Here is a tiny trained network, its code and every weight. The questions are about switching its units off for an input and a class, where a switched-off unit gives its printed mean instead of its output.

import numpy as np


def w(rows, s, z=0):
    codes = np.array(rows[::2]) - 128.0
    scale = np.full(codes.shape[1], s)
    scale[-1] = z or s
    return codes * scale


def f(y):
    return np.maximum(y, 0)


def log_softmax(a):
    a = a - a.max(-1, keepdims=True)
    return a - np.log(np.exp(a).sum(-1, keepdims=True))


def net(x, mask):
    res = np.array(x, float).reshape(1, 5) / 4 @ E
    y = f(res @ A[0][:, :-1].T + A[0][:, -1])
    res = res + np.where(mask, y, B[0][:, -1]) @ B[0][:, :-1]
    return log_softmax(res[-1] @ U[:, :-1].T + U[:, -1])


A, B = {}, {}
E = w([
[101,45,170,6,111,66,236,157,135,122,255,184],'x0',
[219,34,174,123,189,219,51,178,57,59,168,202],'x1',
[190,219,27,146,215,23,100,241,47,237,225,116],'x2',
[179,141,210,35,251,199,165,162,174,189,27,35],'x3',
[135,132,119,133,129,133,132,127,130,125,140,123],'x4',
],0.0063)
A[0] = w([
[104,46,176,2,129,69,255,167,142,130,231,181,77],'N0',
[170,140,187,52,213,169,172,162,168,168,68,54,49],'N1',
[194,207,46,125,212,48,106,237,40,227,197,120,38],'N2',
[177,138,186,49,214,166,177,164,156,184,80,55,42],'N3',
[199,56,170,125,155,192,71,151,81,65,153,184,8],'N4',
[53,190,97,128,86,71,192,86,201,186,113,69,5],'N5',
[212,68,144,124,183,179,48,166,64,94,158,190,24],'N6',
],0.0054,0.0026)
B[0] = w([
[214,203,158,237,174,139,2,140,183,154,74,79,225],'N0',
[112,118,80,175,38,81,91,118,94,80,197,203,199],'N1',
[68,56,233,76,75,199,127,57,216,37,50,175,255],'N2',
[106,125,74,180,34,75,104,115,80,68,197,200,198],'N3',
[51,192,173,83,139,57,202,190,98,85,87,84,202],'N4',
[72,199,169,100,156,52,189,207,80,96,97,77,191],'N5',
[61,211,158,109,148,43,191,202,81,98,96,66,210],'N6',
],0.0061,0.0099)
U = w([
[81,183,145,72,156,66,244,191,70,118,106,56,78],'0',
[90,39,195,51,88,207,142,56,214,86,68,171,90],'1',
[123,116,64,196,39,77,94,120,65,112,254,222,105],'2',
[141,137,122,124,142,136,123,128,137,135,125,116,254],'3',
[203,183,132,224,196,146,8,141,159,160,84,53,120],'4',
[173,58,80,74,191,187,183,116,105,179,172,114,159],'5',
[166,95,69,86,180,162,181,109,110,183,194,111,51],'6',
[198,79,58,91,226,199,195,93,103,212,199,116,57],'7',
],0.0078,0.0096)

Each question gives the input, the list of numbers given to net, and the class t.
The units are the neurons (one row each of A and B). Each row of codes is followed by its name. A weight is (code - 128) times the scale printed after its matrix; where a second scale follows, it is the last column's (A, B and U).
mask holds one flag per neuron, in row order. A switched-off neuron (its flag False) gives its mean, the last column of its row in B, instead of its output. The means were averaged over made-up inputs and are rounded, as every weight is.
A unit's drop is (log p(t) with every unit on - log p(t) with that unit switched off) / (log p(t) with every unit on - log p(t) with every unit switched off).
The circuit of an input: a set's keep is (log p(t) with only the set's units on - log p(t) with every unit switched off) / (log p(t) with every unit on - log p(t) with every unit switched off). Starting from all 7 units, units are removed one at a time, each time the one whose removal leaves the highest keep (on an exact tie, the one counted first), for as long as the keep stays at least 0.8.
units of the circuit, in order: the units of the circuit, biggest drop first
unit that matters most: the unit with the biggest drop
top k neurons: the k neurons with the biggest drops, biggest first
drop when u is switched off: that unit's drop, to one decimal
input [7,-5,5,6,-8], class 3: unit that matters most	N0
input [1,7,-2,4,-2], class 0: units of the circuit, in order	N4, N6
input [-4,-6,-5,2,4], class 0: top 3 neurons	N2, N5, N0
input [8,0,-7,-5,-8], class 3: units of the circuit, in order	N2, N0
input [2,-4,5,-2,0], class 1: top 2 neurons	N2, N6
input [-2,-8,-4,-5,-8], class 0: top 2 neurons	N5, N2
input [-4,3,6,7,0], class 2: top 2 neurons	N3, N1
input [6,7,3,-6,5], class 0: units of the circuit, in order	N6, N4
input [6,-5,3,-4,6], class 3: top 2 neurons	N0, N6
input [3,4,-2,-2,-7], class 3: top 2 neurons	N2, N5
input [-3,1,-7,8,-2], class 2: units of the circuit, in order	N1, N3, N2
input [-7,-3,8,0,-2], class 1: top 2 neurons	N2, N0
input [7,6,5,1,-6], class 4: top 2 neurons	N0, N5
input [-2,6,6,8,1], class 2: units of the circuit, in order	N3, N1
input [4,6,-5,-5,2], class 0: top 2 neurons	N4, N2
input [6,7,8,6,-5], class 1: top 2 neurons	N2, N5
input [1,6,3,2,0], class 0: unit that matters most	N6
input [-6,-8,2,-1,8], class 0: top 2 neurons	N5, N0
input [-4,-3,-6,8,-8], class 2: top 3 neurons	N1, N3, N2
input [-4,8,7,-2,-3], class 0: top neuron	N6
input [6,1,0,1,-5], class 4: top 2 neurons	N0, N2
input [6,5,7,1,-7], class 1: top 2 neurons	N2, N5
input [-6,2,-3,8,0], class 2: drop when N1 is switched off	0.3
input [-5,3,-4,8,-4], class 2: drop when N1 is switched off	0.3
input [4,5,-3,1,-3], class 0: drop when N4 is switched off	0.5
input [-2,2,8,-4,3], class 1: drop when N2 is switched off	0.7
input [4,-5,6,8,5], class 2: unit that matters most	N3
